Here is a tiny trained network, its code and every weight. The questions are about switching its units off for an input and a target symbol, where a switched-off unit gives its printed mean instead of its output.

import numpy as np


def w(rows, s, z=0):
    codes = np.array(rows[::2]) - 128.0
    scale = np.full(codes.shape[1], s)
    scale[-1] = z or s
    return codes * scale


def f(y):
    return np.maximum(y, 0)


def softmax(a):
    e = np.exp(a - a.max(-1, keepdims=True))
    return e / e.sum(-1, keepdims=True)


def log_softmax(a):
    a = a - a.max(-1, keepdims=True)
    return a - np.log(np.exp(a).sum(-1, keepdims=True))


def net(x, mask):
    ids = ['Γβδεζλμτψ'.index(c) for c in x.split()]
    T = len(ids)
    res = E[ids] + P[:T]
    q, k, v = (res @ M[0].T for M in (Q, K, V))
    z = softmax(np.where(np.tri(T) > 0, q @ k.T / 4**0.5, -1e9)) @ v
    res = res + np.where(mask[0], z, O[0][:, -1]) @ O[0][:, :-1]
    y = f(res @ A[0][:, :-1].T + A[0][:, -1])
    res = res + np.where(mask[1:13], y, B[0][:, -1]) @ B[0][:, :-1]
    return log_softmax(res[-1] @ U[:, :-1].T + U[:, -1])


Q, K, V, O, A, B = {}, {}, {}, {}, {}, {}
E = w([
[41,115,7],'Γ',
[185,124,146],'β',
[111,125,155],'δ',
[120,115,158],'ε',
[134,146,29],'ζ',
[120,82,149],'λ',
[138,65,163],'μ',
[190,76,184],'τ',
[184,171,129],'ψ',
],0.019)
P = w([
[76,254,240],'0',
[105,193,208],'1',
[123,157,182],'2',
[134,128,163],'3',
[147,104,148],'4',
[158,86,136],'5',
[168,67,125],'6',
[175,52,112],'7',
[188,37,107],'8',
[193,22,102],'9',
[193,3,90],'10',
],0.0081)
Q[0] = w([
[91,143,51],'h1',
[40,165,196],'h1',
[1,55,160],'h1',
[47,95,102],'h1',
],0.013)
K[0] = w([
[63,126,18],'h1',
[9,159,215],'h1',
[10,55,179],'h1',
[39,87,94],'h1',
],0.011)
V[0] = w([
[151,103,98],'h1',
[45,128,208],'h1',
[53,25,180],'h1',
[97,255,187],'h1',
],0.0064)
O[0] = w([
[103,145,130,150],'h1',
[223,112,159,75],'h1',
[247,160,186,187],'h1',
[121,60,95,2],'h1',
],0.011,0.00034)
A[0] = w([
[117,150,152,78],'n1',
[127,189,169,73],'n2',
[76,147,103,209],'n3',
[90,196,125,67],'n4',
[89,255,159,192],'n5',
[97,62,151,3],'n6',
[186,144,107,119],'n7',
[121,133,140,71],'n8',
[94,216,185,205],'n9',
[122,138,131,56],'n10',
[154,85,74,125],'n11',
[48,147,142,129],'n12',
],0.017,0.0053)
B[0] = w([
[124,144,93,129],'n1',
[49,36,108,140],'n2',
[180,29,110,254],'n3',
[70,210,156,171],'n4',
[11,40,208,181],'n5',
[45,74,197,145],'n6',
[180,183,160,189],'n7',
[162,110,161,128],'n8',
[43,154,203,157],'n9',
[148,105,150,128],'n10',
[133,153,59,195],'n11',
[212,255,185,199],'n12',
],0.026,0.0053)
U = w([
[105,228,106,170],'Γ',
[182,177,162,2],'β',
[246,130,88,223],'δ',
[96,203,115,74],'ε',
[88,130,253,187],'ζ',
[152,173,149,7],'λ',
[100,46,79,170],'μ',
[90,191,124,49],'τ',
[104,191,117,22],'ψ',
],0.0064,0.0056)

Each question gives the input, a string of symbols that net reads in full, and the target symbol t.
The units are the heads (4 rows each of Q, K, V and O) and the neurons (one row each of A and B). Each row of codes is followed by its name. A weight is (code - 128) times the scale printed after its matrix; where a second scale follows, it is the last column's (O, A, B and U).
mask holds one flag per unit, heads first, then neurons. A switched-off unit (its flag False) gives its mean, the last column of its rows in O or B, instead of its output. The means were averaged over made-up inputs and are rounded, as every weight is.
A unit's drop is (log p(t) with every unit on - log p(t) with that unit switched off) / (log p(t) with every unit on - log p(t) with every unit switched off).
The circuit of an input: a set's keep is (log p(t) with only the set's units on - log p(t) with every unit switched off) / (log p(t) with every unit on - log p(t) with every unit switched off). Starting from the 12 units with the biggest drops (on a tie, the unit counted first), units are removed one at a time, each time the one whose removal leaves the highest keep (on an exact tie, the one counted first), for as long as the keep stays at least 0.8.
units of the circuit, in order: the units of the circuit, biggest drop first
top k neurons: the k neurons with the biggest drops, biggest first
drop of u: that unit's drop, to one decimal
input λ λ ζ δ ε δ τ ψ, target μ: top 3 neurons	n3, n7, n5
input τ μ ζ λ β τ ψ, target μ: units of the circuit, in order	h1, n3, n7
input ψ β ζ λ ψ ψ Γ ε, target μ: units of the circuit, in order	n12
input Γ ψ Γ, target δ: units of the circuit, in order	n3, n12
input λ λ λ δ δ, target δ: top 4 neurons	n5, n4, n6, n7
input λ λ δ λ ε δ, target δ: units of the circuit, in order	h1, n5
input ψ λ τ ε ψ ζ ψ ψ ψ δ β, target μ: top 4 neurons	n12, n7, n6, n4
input μ τ ψ, target ζ: top 3 neurons	n5, n9, n11
input λ ψ ψ τ ζ τ ψ Γ, target ζ: drop of h1	5.1
input λ λ ψ δ β, target μ: drop of h1	1.7
input δ δ ε ε τ ψ, target ζ: drop of n12	0.1
input δ τ λ λ τ μ λ, target δ: drop of n2	0.0
